How the items are linked:
x: j95->j897, j934->j253, j225->j800, j4->j913, j123->j69, j122->j636, j708->j224, j936->j686, j671->j107, j913->j4, j845->j412, j686->j936, j215->j943, j667->j881, j651->j764, j976->j773, j573->j203, j142->j343, j948->j302, j881->j667, j561->j798, j279->j146, j773->j976, j620->j534, j211->j68, j343->j142, j68->j211, j310->j692, j412->j845, j69->j123, j556->j875, j253->j934, j636->j122, j800->j225, j875->j556, j764->j651, j692->j310, j598->j848, j224->j708, j505->j83, j146->j279, j798->j561, j107->j671, j943->j215, j83->j505, j137->j303, j203->j573, j848->j598, j302->j948, j303->j137, j897->j95, j534->j620
k: j95->j620, j934->j976, j225->j146, j4->j107, j123->j667, j807->j708, j122->j573, j708->j807, j936->j848, j671->j913, j913->j671, j686->j598, j215->j764, j667->j123, j651->j943, j976->j934, j573->j122, j854->j798, j142->j68, j948->j505, j881->j69, j279->j800, j773->j253, j620->j95, j211->j343, j343->j211, j68->j142, j310->j556, j412->j114, j69->j881, j556->j310, j253->j773, j636->j203, j800->j279, j875->j692, j764->j215, j692->j875, j598->j686, j505->j948, j568->j303, j146->j225, j798->j854, j107->j4, j943->j651, j83->j302, j203->j636, j848->j936, j302->j83, j303->j568, j897->j534, j114->j412, j534->j897
l: j95->j845, j934->j279, j225->j773, j4->j881, j123->j671, j292->j708, j122->j561, j708->j292, j936->j764, j671->j123, j913->j667, j845->j95, j686->j651, j215->j848, j667->j913, j651->j686, j976->j800, j854->j203, j142->j302, j948->j343, j881->j4, j561->j122, j279->j934, j773->j225, j211->j505, j343->j948, j68->j83, j310->j303, j412->j897, j69->j107, j556->j568, j253->j146, j636->j798, j800->j976, j764->j936, j692->j137, j598->j943, j505->j211, j568->j556, j146->j253, j798->j636, j107->j69, j943->j598, j83->j68, j137->j692, j203->j854, j848->j215, j302->j142, j303->j310, j897->j412, j114->j534, j534->j114
u: j95->j225, j934->j114, j225->j95, j4->j798, j123->j573, j807->j556, j292->j303, j122->j667, j708->j310, j936->j948, j913->j561, j845->j773, j686->j302, j215->j211, j667->j122, j651->j142, j976->j412, j573->j123, j854->j107, j142->j651, j948->j936, j881->j636, j561->j913, j279->j534, j773->j845, j620->j146, j211->j215, j343->j764, j68->j943, j310->j708, j412->j976, j69->j203, j556->j807, j636->j881, j800->j897, j764->j343, j692->j224, j598->j83, j224->j692, j505->j848, j146->j620, j798->j4, j107->j854, j943->j68, j83->j598, j203->j69, j848->j505, j302->j686, j303->j292, j897->j800, j114->j934, j534->j279
e: j95->j224, j934->j568, j225->j692, j4->j686, j123->j215, j807->j534, j292->j412, j122->j343, j708->j897, j936->j913, j671->j848, j913->j936, j686->j4, j215->j123, j667->j764, j651->j881, j976->j303, j573->j211, j854->j83, j142->j636, j948->j561, j881->j651, j561->j948, j279->j556, j773->j137, j211->j573, j343->j122, j68->j203, j310->j800, j412->j292, j69->j943, j556->j279, j636->j142, j800->j310, j875->j146, j764->j667, j692->j225, j598->j107, j224->j95, j568->j934, j146->j875, j798->j302, j107->j598, j943->j69, j83->j854, j137->j773, j203->j68, j848->j671, j302->j798, j303->j976, j897->j708, j534->j807
r: j95->j343, j934->j598, j225->j764, j4->j303, j123->j875, j807->j203, j292->j798, j122->j224, j708->j636, j936->j773, j913->j137, j845->j948, j686->j976, j215->j146, j667->j692, j651->j800, j976->j686, j142->j897, j948->j845, j881->j310, j279->j943, j773->j936, j620->j211, j211->j620, j343->j95, j68->j534, j310->j881, j412->j302, j69->j556, j556->j69, j253->j848, j636->j708, j800->j651, j875->j123, j764->j225, j692->j667, j598->j934, j224->j122, j568->j107, j146->j215, j798->j292, j107->j568, j943->j279, j83->j114, j137->j913, j203->j807, j848->j253, j302->j412, j303->j4, j897->j142, j114->j83, j534->j68

The rows follow the links: the fewer symbols apart two items are, the more alike their rows tend to be.

Each row is also shifted at random along 6 hidden directions that mean nothing.

One row for each item, in no order:
Each row stands for one item.
r1: -23 -34 1 50 -19 34 -11 23 -50 16 -9 -11 35 -20 30 31 40 0 23 35 21 -15 15 16 19 10 20 38 -16
r2: -76 24 8 -25 17 -7 -2 5 15 1 -3 18 45 -8 -15 -8 -21 0 11 7 -10 -25 0 20 1 15 -7 -21 -6
r3: 45 -37 13 36 6 -11 4 10 -8 20 16 -18 37 14 12 -9 25 6 30 15 12 5 9 4 32 -23 28 7 -5
r4: -64 45 5 -39 15 39 -28 -11 9 -27 2 31 19 -8 -10 -45 -23 -3 19 17 -1 -34 -29 18 0 28 -14 -31 42
r5: 7 -39 8 57 -26 21 -6 70 -52 62 49 -16 57 -24 40 16 9 -10 15 -6 7 -4 59 -32 65 -7 15 7 -73
r6: -7 19 28 -13 -17 29 -9 -22 6 -52 20 -8 -23 -5 1 -38 -9 13 25 -14 -8 18 -32 -24 -33 19 10 -8 6
r7: 27 -46 4 6 11 10 1 -13 -13 -12 -54 -18 -15 -1 -7 37 -12 -21 -4 48 27 -18 13 27 -31 11 7 35 -8
r8: -2 10 -11 -9 -18 51 -14 -17 -25 -24 -9 16 -22 -23 2 22 24 -12 28 20 6 -27 6 11 22 34 10 41 15
r9: -51 -31 -36 14 19 -3 -1 -26 -1 15 -56 8 -32 15 -4 45 35 3 -26 21 24 -16 -3 54 -18 -3 -11 15 32
r10: -30 26 -15 14 -33 10 -4 54 -8 -7 54 -1 0 8 26 23 52 50 -6 -53 -9 3 -22 -28 11 2 4 -2 -34
r11: 43 -23 -10 21 17 48 -10 -19 -14 2 -13 -7 -7 17 -11 -7 20 36 -29 35 20 -23 -2 21 10 27 34 37 16
r12: 41 -34 12 28 25 15 10 -39 -3 14 -1 -9 15 0 -8 -24 8 21 -19 15 11 4 -1 13 -2 15 26 15 33
r13: -80 40 17 -9 5 -3 -1 14 0 -11 -36 -3 58 -10 6 1 -31 -21 11 9 6 -16 -3 -1 -47 -7 -17 -41 -14
r14: 9 46 -8 24 10 10 -28 34 10 7 -30 -9 79 38 21 -53 15 -21 13 16 24 -34 -2 17 33 -40 16 -69 18
r15: 16 37 7 -45 1 7 20 -41 25 -6 22 23 -38 -17 -9 -15 -30 15 -21 -22 -18 13 -17 -3 13 20 7 26 40
r16: 36 6 -10 -31 -25 -8 25 -67 27 -31 -38 -2 -45 18 9 15 10 -28 13 25 13 12 -9 21 -6 -6 33 53 54
r17: -30 -28 -4 -8 -10 23 -13 -48 -17 -12 -11 4 -66 -11 -15 -7 8 -21 14 29 -12 4 14 -3 -9 27 10 49 20
r18: -44 19 8 -39 4 -11 -2 -24 33 -15 5 33 -21 5 -15 -8 -5 -4 27 -1 -9 11 -21 20 7 2 -3 -6 42
r19: 26 62 -8 -39 -26 -29 54 -23 46 -11 10 16 12 -1 9 52 7 20 -3 -21 -21 6 -13 1 10 -8 34 22 4
r20: -49 -13 18 -15 7 -30 18 -36 11 -28 -62 -15 -33 -16 -26 30 -43 -21 -32 1 -16 16 3 -8 -106 8 -33 -6 -5
r21: 70 -53 9 2 4 -55 -7 -10 10 -20 -14 -48 -77 28 -19 -16 -24 -20 -31 -21 -16 55 19 -41 -68 -31 -27 -17 -31
r22: -69 -90 -1 65 61 44 -39 -27 -22 17 -31 -14 -23 12 -19 -43 36 40 -49 41 38 -6 -11 61 -22 26 -12 3 32
r23: -18 18 -25 -15 -36 14 -6 36 -17 -4 30 16 -27 -16 22 41 25 -9 40 -12 -6 0 -2 -8 35 -1 6 10 -20
r24: 18 -13 -19 31 14 17 -25 -16 -20 24 -25 10 -11 3 -10 -22 13 -18 -22 29 -5 -28 25 6 5 23 -10 -1 -1
r25: -14 -24 -11 -9 24 -4 -13 -1 -9 3 -35 11 -30 -16 -27 8 -32 -24 -33 1 0 -15 5 16 -30 4 -37 -5 7
r26: -10 -27 -14 3 18 -40 7 6 4 30 -25 19 -3 -9 -18 28 -11 -24 -21 4 0 2 22 34 -5 -12 -29 -10 7
r27: 43 -50 -21 40 19 -3 -13 11 -9 42 35 -4 3 32 -8 -30 26 14 -26 11 10 3 20 13 66 -11 17 2 8
r28: 87 52 -1 -20 -39 7 15 -14 18 -27 47 -5 -34 10 19 -17 18 28 15 -36 -13 28 -23 -28 14 -12 28 18 21
r29: 22 -27 -15 29 -14 -9 -7 -32 -6 5 10 -1 -59 18 -13 -33 31 -13 -2 -6 -22 22 27 -12 11 -9 -11 8 27
r30: -19 -3 8 -6 48 -4 1 24 14 0 -27 7 41 -4 -19 16 -42 20 -25 10 16 -21 -25 35 -46 14 -33 -41 -8
r31: -11 -40 7 -15 -19 14 0 23 -29 -22 -1 -21 -40 -27 17 67 -14 -9 6 -1 22 -6 -4 -9 -40 6 -7 40 -42
r32: -13 11 0 -48 -14 -8 40 -22 33 -38 9 4 -36 6 8 56 0 17 15 5 -5 20 -23 3 3 -3 35 44 13
r33: -53 -60 -30 50 26 -5 -56 17 -27 19 -19 4 -36 19 -25 -23 31 -5 -22 4 8 -5 16 29 -17 -6 -53 -34 2
r34: -42 -2 -12 -12 6 27 -5 -23 -10 -30 -28 1 -47 -7 -12 5 -5 -1 -29 -9 21 -3 -20 9 -56 14 -11 5 12
r35: -4 20 -13 2 -17 19 22 12 -8 30 0 -2 39 -21 22 32 -2 -2 -17 -20 23 -11 11 -9 4 5 6 18 -10
r36: 2 20 0 7 -24 24 -3 44 -14 -13 48 1 13 14 35 8 34 31 37 -18 9 -4 -24 -5 36 -1 23 2 -14
r37: -26 51 -20 9 -21 -1 11 -26 7 -17 -14 15 0 1 5 -8 36 -3 10 -21 0 3 -18 12 -19 -9 -3 -11 39
r38: -7 -8 -11 36 38 -15 -38 11 -3 19 -37 23 41 16 -20 -32 15 -28 2 17 1 -27 13 40 -7 -11 -41 -67 22
r39: -62 17 19 -19 5 31 2 -36 12 -40 -18 7 -6 -9 -4 11 18 24 21 30 2 -1 -20 21 -25 28 27 34 30
r40: 33 -55 -16 7 25 -20 -2 16 9 11 16 6 -39 10 -16 24 -8 14 -21 -7 3 14 11 11 9 0 -28 4 -3
r41: -11 23 17 25 10 -3 -32 19 -2 -21 -24 -9 41 16 -1 -42 14 -24 39 11 3 -9 -14 8 -23 -22 -27 -61 6
r42: 31 -26 -14 -23 9 2 14 17 -1 20 27 9 -17 -9 -9 47 -27 15 -32 10 -5 -8 19 2 26 18 2 42 -34
r43: -47 -32 35 -29 36 -12 -14 15 12 -32 -32 -12 2 4 -25 -8 -52 3 -6 15 2 2 -20 5 -63 2 -20 -33 -24
r44: 48 -22 -12 -30 -19 14 10 -4 -15 6 17 -25 -50 -8 9 21 -25 -32 -6 13 4 -4 28 -30 39 2 39 48 -24
r45: -15 -12 -13 14 30 4 -32 -38 6 8 -23 2 -14 37 -17 -69 19 -34 7 31 5 -11 12 29 37 -19 3 -24 61
r46: -36 18 3 -3 -4 5 -1 -25 13 -29 29 5 -41 10 -2 -38 22 39 -11 -40 -4 30 -43 -14 -19 -2 2 -17 41
r47: -93 -1 -6 23 -3 15 -26 1 -10 -19 -20 -8 -4 6 4 -18 39 -4 33 1 22 1 -37 29 -30 -6 -22 -35 35
r48: -36 57 -5 2 -56 23 3 -9 -15 -20 38 11 -13 -12 16 -10 54 -7 53 -18 -20 -1 -8 -21 46 0 13 22 21
r49: 23 -50 14 16 28 -8 -8 8 -17 7 14 8 -13 -12 -28 3 -20 9 -11 1 -18 8 13 -4 -24 15 -31 -11 -27
r50: 45 20 -33 -8 -1 -3 10 4 11 3 -30 2 19 15 5 6 -4 -21 -11 -4 29 -18 -12 18 11 -23 2 -20 17
r51: 66 -105 2 42 43 -10 -15 -32 -10 50 -5 -23 -11 15 -38 -34 -13 6 -50 50 3 3 45 14 31 10 17 21 3
r52: 35 36 -3 -19 -23 -6 26 -28 25 -4 45 33 -36 -10 -4 3 10 16 15 -25 -28 14 -6 -19 31 7 13 28 23
r53: 42 -79 20 -13 21 -5 18 -20 0 23 -11 -34 -8 -10 0 48 -37 4 -18 40 26 8 6 29 -5 7 37 63 -14
r54: -10 -32 -2 29 -9 -4 -7 -8 -27 16 5 -2 -13 -22 -15 -21 -1 -15 -7 -14 -16 23 19 -32 -16 6 -23 -8 -9
r55: -69 -13 -32 33 17 27 -22 -4 -28 34 -16 11 10 -4 -4 -6 23 0 -29 18 21 -33 22 28 12 25 -20 3 12
r56: 62 -14 -4 14 -21 8 12 23 -24 6 0 -26 -4 -17 14 21 -2 -4 -9 -11 9 3 10 -21 -11 -5 7 26 -31
r57: -73 -43 19 53 22 28 -36 5 -30 6 21 7 17 1 -11 -44 37 24 34 22 -3 -3 8 7 4 22 -15 -15 9

Some items, each with its row:
j800 r20
j671 r23
j897 r12
j343 r53
j279 r37
j686 r55
j310 r56
j798 r42
j224 r6
j95 r39
j692 r7
j107 r33
j598 r26
j948 r2
j976 r54
j620 r3
j203 r10
j936 r5

Row, symbols taken left to right, then the row they reach:
r36 u k u e e: r43
r40 e x l x x l: r18
r1 u x k e: r28
r24 x r l l r: r8
r11 r u l e u: r15
r47 k r x r e: r34
r4 l x u e: r35
r50 x k e l l: r13
r48 x x r r x u: r52
r25 l l l x: r31
r51 u u u x: r17

